Below is a small trained network, with its code and all its weights. Each question gives an input and a class and asks what happens when units are switched off, that is, made to give their printed mean instead of their output.

import numpy as np


def w(rows, s, z=0):
    codes = np.array(rows[::2]) - 128.0
    scale = np.full(codes.shape[1], s)
    scale[-1] = z or s
    return codes * scale


def f(y):
    return np.maximum(y, 0)


def log_softmax(a):
    a = a - a.max(-1, keepdims=True)
    return a - np.log(np.exp(a).sum(-1, keepdims=True))


def net(x, mask):
    res = np.array(x, float).reshape(1, 5) / 4 @ E
    y = f(res @ A[0][:, :-1].T + A[0][:, -1])
    res = res + np.where(mask, y, B[0][:, -1]) @ B[0][:, :-1]
    return log_softmax(res[-1] @ U[:, :-1].T + U[:, -1])


A, B = {}, {}
E = w([
[229,231,239,25,61,234,32,107,11,225,224,28],'x0',
[131,125,136,123,131,128,132,125,131,136,130,122],'x1',
[36,110,228,226,8,10,199,254,34,220,243,180],'x2',
[214,5,243,24,236,138,201,80,220,203,248,252],'x3',
[32,37,39,38,239,228,218,242,25,58,252,32],'x4',
],0.0034)
A[0] = w([
[80,76,77,63,190,187,189,203,59,81,194,72,27],'n0',
[189,198,195,69,94,192,56,112,64,200,184,59,4],'n1',
[79,80,76,184,160,72,175,133,198,83,85,179,22],'n2',
[178,184,188,81,98,178,69,115,73,186,175,71,18],'n3',
[192,120,46,39,226,233,87,33,206,45,51,79,119],'n4',
[70,64,71,51,202,198,200,217,48,71,203,63,19],'n5',
[80,81,76,183,160,72,175,132,198,83,85,179,22],'n6',
[184,119,56,46,215,222,93,47,201,55,60,85,128],'n7',
[204,26,210,32,219,153,189,70,211,185,214,233,120],'n8',
[186,194,192,73,96,188,61,113,68,196,181,64,14],'n9',
[205,196,193,185,64,47,59,54,205,177,51,207,30],'n10',
[43,76,202,185,66,45,224,236,52,197,220,163,80],'n11',
[74,75,72,190,163,65,180,133,205,77,80,184,15],'n12',
[42,240,2,229,31,132,42,169,28,39,24,11,144],'n13',
[198,190,189,184,68,51,65,60,201,173,55,204,34],'n14',
[80,82,77,182,158,74,174,134,195,85,87,177,24],'n15',
],0.004,0.0022)
B[0] = w([
[47,52,57,192,98,216,106,60,171,202,156,51,192],'n0',
[194,50,56,66,57,182,214,152,54,39,46,194,190],'n1',
[192,73,73,74,68,177,194,147,66,66,69,178,178],'n2',
[184,61,69,80,74,177,204,145,69,50,60,189,179],'n3',
[166,233,62,204,39,56,50,189,109,186,236,216,223],'n4',
[41,50,49,201,94,217,103,47,178,209,160,49,205],'n5',
[190,74,75,75,69,177,193,146,67,67,70,177,177],'n6',
[159,215,79,185,64,65,62,171,114,178,215,208,214],'n7',
[202,127,187,85,190,37,214,193,200,235,112,36,233],'n8',
[188,56,63,73,65,178,207,149,62,45,53,190,187],'n9',
[38,31,39,190,101,225,129,57,168,208,161,33,200],'n10',
[170,244,53,198,51,65,34,173,111,165,228,230,223],'n11',
[196,70,68,66,57,181,199,150,60,63,63,180,184],'n12',
[225,113,209,60,213,22,233,197,217,254,117,26,254],'n13',
[44,35,46,185,103,222,129,64,166,204,160,36,195],'n14',
[191,74,74,75,69,176,192,147,67,67,70,177,176],'n15',
],0.0044,0.0064)
U = w([
[154,91,111,72,97,176,164,131,60,51,71,175,87],'0',
[50,87,105,181,123,201,107,52,160,158,144,71,84],'1',
[123,143,139,128,140,116,116,129,129,121,134,137,254],'2',
[142,211,114,172,99,73,61,162,111,137,185,202,75],'3',
[164,127,178,78,195,59,175,166,179,166,110,69,94],'4',
[74,168,193,113,198,128,73,100,110,55,120,139,171],'5',
[46,144,209,106,233,134,52,81,107,23,90,146,55],'6',
[55,164,223,113,223,143,64,62,110,2,99,142,40],'7',
],0.0095,0.0096)

Each question gives the input, the list of numbers given to net, and the class t.
The units are the neurons (one row each of A and B). Each row of codes is followed by its name. A weight is (code - 128) times the scale printed after its matrix; where a second scale follows, it is the last column's (A, B and U).
mask holds one flag per neuron, in row order. A switched-off neuron (its flag False) gives its mean, the last column of its row in B, instead of its output. The means were averaged over made-up inputs and are rounded, as every weight is.
A unit's drop is (log p(t) with every unit on - log p(t) with that unit switched off) / (log p(t) with every unit on - log p(t) with every unit switched off).
The circuit of an input: a set's keep is (log p(t) with only the set's units on - log p(t) with every unit switched off) / (log p(t) with every unit on - log p(t) with every unit switched off). Starting from the 12 units with the biggest drops (on a tie, the unit counted first), units are removed one at a time, each time the one whose removal leaves the highest keep (on an exact tie, the one counted first), for as long as the keep stays at least 0.8.
circuit, biggest first: the units of the circuit, biggest drop first
unit that matters most: the unit with the biggest drop
top k neurons: the k neurons with the biggest drops, biggest first
drop of u: that unit's drop, to one decimal
input [5,5,1,1,-8], class 1: top neuron	(n10)
input [3,4,4,0,-5], class 1: circuit, biggest first	(n10; n14)
input [-2,-5,2,-8,-7], class 4: top 2 neurons	(n13; n5)
input [5,-7,7,-8,-1], class 4: top 2 neurons	(n13; n4)
input [8,-7,6,-2,-7], class 0: top 2 neurons	(n1; n9)
input [7,5,-5,-2,1], class 0: top 4 neurons	(n1; n9; n3; n11)
input [-5,5,-6,3,4], class 3: top 2 neurons	(n4; n7)
input [4,-7,-7,-3,7], class 1: top 3 neurons	(n5; n0; n11)
input [7,-5,-1,-4,4], class 0: top 4 neurons	(n1; n9; n3; n8)
input [-1,5,-3,1,5], class 1: circuit, biggest first	(n5; n0)
input [8,-2,2,-8,-6], class 0: top 3 neurons	(n1; n9; n3)
input [-7,2,4,-8,-8], class 1: top 3 neurons	(n10; n14; n8)
input [-4,-3,-1,5,8], class 1: top 3 neurons	(n5; n0; n13)
input [-2,0,-7,0,7], class 1: top 3 neurons	(n5; n0; n11)
input [-6,5,-4,-7,-8], class 1: top 3 neurons	(n10; n14; n8)
input [7,-4,-4,-3,-8], class 1: unit that matters most	n10
input [8,-3,0,-6,3], class 0: drop of n9	0.2
input [-4,2,1,-5,-1], class 4: drop of n13	0.8
input [4,0,-5,-7,8], class 1: drop of n0	0.8
input [-7,-3,8,6,6], class 3: unit that matters most	n11
